Below are the code and all the weights of a small trained network. Each question names an input and a target symbol and asks about switching units off, where a switched-off unit gives its printed mean instead of its output.

import numpy as np


def w(rows, s, z=0):
    codes = np.array(rows[::2]) - 128.0
    scale = np.full(codes.shape[1], s)
    scale[-1] = z or s
    return codes * scale


def f(y):
    return np.maximum(y, 0)


def softmax(a):
    e = np.exp(a - a.max(-1, keepdims=True))
    return e / e.sum(-1, keepdims=True)


def log_softmax(a):
    a = a - a.max(-1, keepdims=True)
    return a - np.log(np.exp(a).sum(-1, keepdims=True))


def net(x, mask):
    ids = ['αβγεηλμξπστφψω'.index(c) for c in x.split()]
    T = len(ids)
    res = E[ids] + P[:T]
    r = res
    for j in range(3):
        rows = slice(4 * j, 4 * j + 4)
        q, k, v = (r @ M[0][rows].T for M in (Q, K, V))
        z = softmax(np.where(np.tri(T) > 0, q @ k.T / 4**0.5, -1e9)) @ v
        o = O[0][rows]
        res = res + np.where(mask[j], z, o[:, -1]) @ o[:, :-1]
    y = f(res @ A[0][:, :-1].T + A[0][:, -1])
    res = res + np.where(mask[3:27], y, B[0][:, -1]) @ B[0][:, :-1]
    return log_softmax(res[-1] @ U[:, :-1].T + U[:, -1])


Q, K, V, O, A, B = {}, {}, {}, {}, {}, {}
E = w([
[125,112,184,79,164,62],'α',
[102,215,161,124,81,127],'β',
[64,104,130,89,178,127],'γ',
[85,127,110,119,196,84],'ε',
[100,108,84,126,108,132],'η',
[87,193,163,113,70,150],'λ',
[192,156,156,86,142,140],'μ',
[113,64,150,120,114,73],'ξ',
[122,215,145,119,85,171],'π',
[120,99,166,169,124,65],'σ',
[135,88,164,182,131,153],'τ',
[109,113,80,160,118,187],'φ',
[81,102,128,115,210,192],'ψ',
[140,172,102,167,251,134],'ω',
],0.024)
P = w([
[18,178,71,141,240,79],'0',
[132,117,79,158,145,113],'1',
[155,102,97,153,156,132],'2',
[165,95,131,152,165,157],'3',
[169,125,202,153,179,196],'4',
[174,128,229,155,180,212],'5',
[170,123,255,170,180,238],'6',
],0.0097)
Q[0] = w([
[82,117,114,100,250,137],'h1',
[118,148,176,91,176,154],'h1',
[152,87,102,135,104,125],'h1',
[80,164,140,116,145,124],'h1',
[159,186,111,113,138,164],'h2',
[129,99,96,135,115,143],'h2',
[103,133,121,116,57,117],'h2',
[120,173,175,98,97,163],'h2',
[59,146,166,73,172,167],'h3',
[147,143,98,130,119,124],'h3',
[102,157,119,154,191,108],'h3',
[175,209,153,100,96,138],'h3',
],0.018)
K[0] = w([
[209,47,250,163,116,65],'h1',
[220,45,122,110,94,137],'h1',
[21,159,86,183,92,102],'h1',
[217,133,210,134,124,150],'h1',
[119,93,151,185,168,222],'h2',
[90,140,89,149,119,103],'h2',
[168,227,101,120,187,187],'h2',
[172,120,176,117,134,212],'h2',
[189,79,196,118,120,159],'h3',
[52,122,135,163,145,105],'h3',
[156,84,182,78,102,87],'h3',
[149,109,170,236,148,173],'h3',
],0.013)
V[0] = w([
[101,74,104,6,115,152],'h1',
[123,146,86,129,148,22],'h1',
[167,96,129,213,145,132],'h1',
[104,108,167,166,82,76],'h1',
[121,154,123,109,95,121],'h2',
[80,69,144,123,131,127],'h2',
[95,101,112,131,137,141],'h2',
[161,150,87,79,148,122],'h2',
[88,85,105,139,109,174],'h3',
[133,154,68,136,132,192],'h3',
[176,123,137,136,178,96],'h3',
[92,130,168,153,143,139],'h3',
],0.016)
O[0] = w([
[75,62,137,93,115,238,6],'h1',
[104,146,218,161,201,64,244],'h1',
[108,226,34,196,160,83,107],'h1',
[85,228,196,120,80,104,112],'h1',
[138,174,177,171,183,124,79],'h2',
[37,127,94,123,89,134,207],'h2',
[87,99,128,128,86,140,166],'h2',
[175,106,136,159,156,176,64],'h2',
[82,103,165,189,28,113,51],'h3',
[153,137,103,254,103,117,76],'h3',
[123,165,34,70,159,55,192],'h3',
[152,114,184,106,87,53,253],'h3',
],0.01,0.0048)
A[0] = w([
[58,129,116,108,135,10,170],'n1',
[105,30,153,82,189,196,50],'n2',
[108,169,81,175,106,211,141],'n3',
[155,92,224,84,82,58,111],'n4',
[203,188,178,147,150,134,67],'n5',
[108,72,190,169,135,211,43],'n6',
[160,249,180,72,74,132,62],'n7',
[140,150,129,191,75,167,44],'n8',
[188,94,144,15,121,97,70],'n9',
[145,101,161,169,198,130,102],'n10',
[102,154,44,64,166,140,62],'n11',
[84,87,12,131,135,138,131],'n12',
[146,204,183,60,122,211,75],'n13',
[82,114,76,151,197,178,165],'n14',
[107,76,126,253,136,140,15],'n15',
[131,201,149,107,221,133,2],'n16',
[163,120,109,114,76,56,135],'n17',
[226,59,96,74,148,125,81],'n18',
[185,148,70,68,12,170,209],'n19',
[255,50,144,135,120,110,76],'n20',
[95,138,144,150,85,99,69],'n21',
[205,163,93,181,22,112,153],'n22',
[88,79,87,188,76,106,7],'n23',
[150,112,202,85,79,229,35],'n24',
],0.008)
B[0] = w([
[193,116,167,158,134,188,252],'n1',
[199,141,62,146,81,116,169],'n2',
[163,78,121,149,129,96,148],'n3',
[85,171,70,169,136,176,191],'n4',
[96,105,108,83,168,141,166],'n5',
[117,165,153,65,48,120,154],'n6',
[134,56,155,177,165,76,175],'n7',
[69,83,106,160,171,145,145],'n8',
[184,151,123,107,119,103,171],'n9',
[178,64,164,112,72,191,160],'n10',
[81,135,167,182,122,120,173],'n11',
[126,135,110,122,208,186,157],'n12',
[143,135,123,164,181,76,160],'n13',
[160,116,198,96,116,91,157],'n14',
[158,150,105,127,91,2,153],'n15',
[100,97,92,133,1,135,184],'n16',
[101,169,73,85,124,198,156],'n17',
[14,74,110,133,124,102,158],'n18',
[170,134,224,129,88,109,167],'n19',
[149,187,82,167,108,215,168],'n20',
[149,152,79,78,136,91,146],'n21',
[55,149,130,110,136,212,176],'n22',
[138,88,40,6,201,74,144],'n23',
[73,180,109,80,195,106,150],'n24',
],0.0071,0.022)
U = w([
[185,153,148,1,168,96,232],'α',
[173,151,155,113,165,204,96],'β',
[80,102,114,55,102,168,64],'γ',
[137,24,188,159,178,106,115],'ε',
[128,76,147,125,85,67,65],'η',
[143,184,147,89,50,133,49],'λ',
[93,82,102,104,225,148,80],'μ',
[22,125,159,95,185,146,200],'ξ',
[127,101,101,176,72,139,254],'π',
[126,171,143,143,137,63,209],'σ',
[104,193,46,94,154,144,192],'τ',
[97,92,89,128,154,99,144],'φ',
[180,84,77,85,128,139,74],'ψ',
[174,111,98,158,171,95,22],'ω',
],0.0069,0.002)

Each question gives the input, a string of symbols that net reads in full, and the target symbol t.
The units are the heads (4 rows each of Q, K, V and O) and the neurons (one row each of A and B). Each row of codes is followed by its name. A weight is (code - 128) times the scale printed after its matrix; where a second scale follows, it is the last column's (O, A, B and U).
mask holds one flag per unit, heads first, then neurons. A switched-off unit (its flag False) gives its mean, the last column of its rows in O or B, instead of its output. The means were averaged over made-up inputs and are rounded, as every weight is.
A unit's drop is (log p(t) with every unit on - log p(t) with that unit switched off) / (log p(t) with every unit on - log p(t) with every unit switched off).
The circuit of an input: a set's keep is (log p(t) with only the set's units on - log p(t) with every unit switched off) / (log p(t) with every unit on - log p(t) with every unit switched off). Starting from the 12 units with the biggest drops (on a tie, the unit counted first), units are removed one at a time, each time the one whose removal leaves the highest keep (on an exact tie, the one counted first), for as long as the keep stays at least 0.8.
units of the circuit, in order: the units of the circuit, biggest drop first
k most important neurons: the k neurons with the biggest drops, biggest first
heads that matter: for each layer, one digit per head in row order, 1 if its drop is at least 0.15 and else 0, layers parted by /
input σ λ ε λ, target ξ: heads that matter : 101
input γ φ σ, target γ: heads that matter : 110
input λ ω ξ β, target τ: most important neuron : [n17]
input σ σ α π γ π β, target β: units of the circuit, in order : [h2 h3]
input α ψ φ, target α: heads that matter : 001
input π η ξ, target π: heads that matter : 101
input τ ε σ μ λ μ ψ, target μ: units of the circuit, in order : [n12 h1 h3]
input π η λ η, target π: heads that matter : 111
input μ σ γ, target σ: heads that matter : 100
input ω σ ψ π, target γ: units of the circuit, in order : [h1 h2 n1]
input π ω β ξ σ ε π, target α: units of the circuit, in order : [h3 h2]
input ψ η λ, target γ: units of the circuit, in order : [h1 h2]
input φ ε μ, target π: heads that matter : 001
input γ λ ω η μ ψ, target μ: units of the circuit, in order : [h1 n12 h3]
input μ ω π η σ ξ ψ, target ξ: units of the circuit, in order : [h2 n11 h3]
input π α π μ, target β: units of the circuit, in order : [n20 h2]
input λ σ ξ η, target λ: units of the circuit, in order : [h1 h3 n6 n7]
input ξ β ε, target ξ: heads that matter : 110
input α λ π μ λ ξ ε, target ξ: heads that matter : 111
input σ λ ξ, target σ: units of the circuit, in order : [h1]
input ε β η, target ε: heads that matter : 100
input σ γ ψ, target σ: heads that matter : 100
input π α ε ω, target α: heads that matter : 101
input α ω ε η ω μ, target τ: 2 most important neurons : [n18 n20]
